Below is a small trained network, with its code and all its weights. Each question gives an input and a target symbol and asks what happens when units are switched off, that is, made to give their printed mean instead of their output.

import numpy as np


def w(rows, s, z=0):
    codes = np.array(rows[::2]) - 128.0
    scale = np.full(codes.shape[1], s)
    scale[-1] = z or s
    return codes * scale


def f(y):
    return np.maximum(y, 0)


def softmax(a):
    e = np.exp(a - a.max(-1, keepdims=True))
    return e / e.sum(-1, keepdims=True)


def log_softmax(a):
    a = a - a.max(-1, keepdims=True)
    return a - np.log(np.exp(a).sum(-1, keepdims=True))


def net(x, mask):
    ids = ['αβγδεζηθλξστφψω'.index(c) for c in x.split()]
    T = len(ids)
    res = E[ids] + P[:T]
    r = res
    for j in range(3):
        rows = slice(3 * j, 3 * j + 3)
        q, k, v = (r @ M[0][rows].T for M in (Q, K, V))
        z = softmax(np.where(np.tri(T) > 0, q @ k.T / 3**0.5, -1e9)) @ v
        o = O[0][rows]
        res = res + np.where(mask[j], z, o[:, -1]) @ o[:, :-1]
    y = f(res @ A[0][:, :-1].T + A[0][:, -1])
    res = res + np.where(mask[3:15], y, B[0][:, -1]) @ B[0][:, :-1]
    return log_softmax(res[-1] @ U[:, :-1].T + U[:, -1])


Q, K, V, O, A, B = {}, {}, {}, {}, {}, {}
E = w([
[156,145,187],'α',
[113,78,141],'β',
[114,82,117],'γ',
[106,118,162],'δ',
[150,92,116],'ε',
[109,79,114],'ζ',
[142,104,150],'η',
[58,80,79],'θ',
[125,128,182],'λ',
[77,249,7],'ξ',
[102,104,176],'σ',
[117,69,77],'τ',
[164,128,154],'φ',
[80,50,96],'ψ',
[107,82,112],'ω',
],0.02)
P = w([
[255,23,53],'0',
[132,85,235],'1',
[126,76,220],'2',
[119,77,216],'3',
[110,80,220],'4',
[112,76,214],'5',
[115,77,212],'6',
[112,77,220],'7',
[115,68,222],'8',
[111,77,225],'9',
[121,67,219],'10',
[147,80,222],'11',
],0.0093)
Q[0] = w([
[177,28,152],'head 1',
[148,185,83],'head 1',
[141,96,202],'head 1',
[83,65,69],'head 2',
[124,113,115],'head 2',
[154,138,187],'head 2',
[178,6,170],'head 3',
[137,31,152],'head 3',
[129,110,124],'head 3',
],0.021)
K[0] = w([
[155,181,43],'head 1',
[98,101,203],'head 1',
[191,145,100],'head 1',
[160,76,69],'head 2',
[116,87,110],'head 2',
[87,129,190],'head 2',
[229,89,82],'head 3',
[252,52,109],'head 3',
[133,126,92],'head 3',
],0.015)
V[0] = w([
[3,159,146],'head 1',
[86,60,202],'head 1',
[197,170,216],'head 1',
[92,168,124],'head 2',
[140,130,166],'head 2',
[127,141,168],'head 2',
[126,58,56],'head 3',
[141,177,49],'head 3',
[237,147,144],'head 3',
],0.015)
O[0] = w([
[236,106,98,38],'head 1',
[148,55,185,104],'head 1',
[28,50,52,74],'head 1',
[173,125,87,79],'head 2',
[107,114,100,142],'head 2',
[110,89,76,129],'head 2',
[104,150,210,251],'head 3',
[133,246,110,127],'head 3',
[39,113,58,183],'head 3',
],0.013,0.017)
A[0] = w([
[147,67,102,248],'neuron 1',
[100,157,35,119],'neuron 2',
[118,39,87,68],'neuron 3',
[117,1,187,110],'neuron 4',
[187,186,99,59],'neuron 5',
[181,106,108,100],'neuron 6',
[108,186,153,134],'neuron 7',
[111,58,88,186],'neuron 8',
[174,73,201,96],'neuron 9',
[79,110,128,53],'neuron 10',
[71,154,116,222],'neuron 11',
[125,76,13,5],'neuron 12',
],0.013)
B[0] = w([
[204,250,128,143],'neuron 1',
[158,123,202,141],'neuron 2',
[167,153,254,152],'neuron 3',
[64,146,79,227],'neuron 4',
[70,59,129,162],'neuron 5',
[58,162,134,132],'neuron 6',
[151,84,94,232],'neuron 7',
[176,188,40,166],'neuron 8',
[76,179,36,182],'neuron 9',
[220,130,69,203],'neuron 10',
[207,83,152,254],'neuron 11',
[49,76,221,129],'neuron 12',
],0.0093,0.03)
U = w([
[215,142,165,218],'α',
[148,199,162,164],'β',
[182,163,76,158],'γ',
[213,72,78,18],'δ',
[40,100,136,128],'ε',
[75,108,182,120],'ζ',
[134,124,143,150],'η',
[94,164,74,48],'θ',
[115,132,254,2],'λ',
[135,23,196,159],'ξ',
[72,119,179,127],'σ',
[73,118,190,134],'τ',
[96,135,98,129],'φ',
[111,67,67,175],'ψ',
[59,173,157,68],'ω',
],0.0085,0.0076)

Each question gives the input, a string of symbols that net reads in full, and the target symbol t.
The units are the heads (3 rows each of Q, K, V and O) and the neurons (one row each of A and B). Each row of codes is followed by its name. A weight is (code - 128) times the scale printed after its matrix; where a second scale follows, it is the last column's (O, A, B and U).
mask holds one flag per unit, heads first, then neurons. A switched-off unit (its flag False) gives its mean, the last column of its rows in O or B, instead of its output. The means were averaged over made-up inputs and are rounded, as every weight is.
A unit's drop is (log p(t) with every unit on - log p(t) with that unit switched off) / (log p(t) with every unit on - log p(t) with every unit switched off).
The circuit of an input: a set's keep is (log p(t) with only the set's units on - log p(t) with every unit switched off) / (log p(t) with every unit on - log p(t) with every unit switched off). Starting from the 12 units with the biggest drops (on a tie, the unit counted first), units are removed one at a time, each time the one whose removal leaves the highest keep (on an exact tie, the one counted first), for as long as the keep stays at least 0.8.
circuit, biggest first: the units of the circuit, biggest drop first
top k neurons: the k neurons with the biggest drops, biggest first
heads that matter: for each layer, one digit per head in row order, 1 if its drop is at least 0.15 and else 0, layers parted by /
drop of u: that unit's drop, to one decimal
input λ σ λ ξ ε λ ψ θ δ, target α: heads that matter : 100
input η ε ε η ε λ λ ζ ζ α, target ψ: heads that matter : 111
input ε β ε ε ε α η ε η ψ η δ, target ξ: top 2 neurons : (neuron 11; neuron 9)
input ψ φ γ α, target ω: top 3 neurons : (neuron 9; neuron 11; neuron 10)
input τ ε α η ε λ σ φ, target λ: circuit, biggest first : (head 1; head 3)
input β ω φ, target ε: circuit, biggest first : (head 1; head 3; neuron 4; neuron 9)
input β η σ α τ λ ω σ, target ε: heads that matter : 101
input η ξ φ δ ε ψ θ ψ β, target α: circuit, biggest first : (head 1)
input ξ β σ β λ δ ω ψ θ, target α: top 3 neurons : (neuron 4; neuron 9; neuron 7)
input θ θ ε φ λ β β η λ ε ψ, target β: circuit, biggest first : (neuron 9; head 1; head 3)
input ξ λ η, target α: top 2 neurons : (neuron 4; neuron 2)
input η β η σ, target ψ: top 2 neurons : (neuron 10; neuron 4)
input ξ α θ η β ε θ ζ, target α: circuit, biggest first : (head 1; neuron 4)
input ε ε ε ε σ δ τ ε β, target ξ: top 3 neurons : (neuron 11; neuron 9; neuron 8)
input λ ε ζ, target γ: top neuron : (neuron 8)
input λ γ η ψ ε λ β, target γ: top 4 neurons : (neuron 8; neuron 1; neuron 10; neuron 4)
input θ τ θ ε φ λ η σ, target β: top 4 neurons : (neuron 9; neuron 11; neuron 4; neuron 5)
input ψ θ ε η η α ε φ, target ω: top 2 neurons : (neuron 9; neuron 11)
input ε β λ λ ε ψ, target ξ: top 3 neurons : (neuron 11; neuron 9; neuron 8)
input τ ε φ η, target λ: top 3 neurons : (neuron 10; neuron 4; neuron 8)
input θ α ξ τ ξ α ψ η γ ε ε ψ, target β: top 3 neurons : (neuron 11; neuron 9; neuron 10)
input ε τ ω α σ λ η, target ξ: top 4 neurons : (neuron 11; neuron 9; neuron 8; neuron 4)
input η η θ η ω ε ε η θ, target ψ: circuit, biggest first : (head 1; neuron 10; head 3)
input θ ξ η θ β α σ θ ω, target β: circuit, biggest first : (neuron 11; head 3)
input ε ε ξ τ η ω, target α: drop of neuron 9 : 0.3
input γ ε ξ σ ε θ, target α: drop of neuron 6 : 0.0
input ε φ η ε ω ε δ ω β γ, target ξ: drop of neuron 9 : 0.3
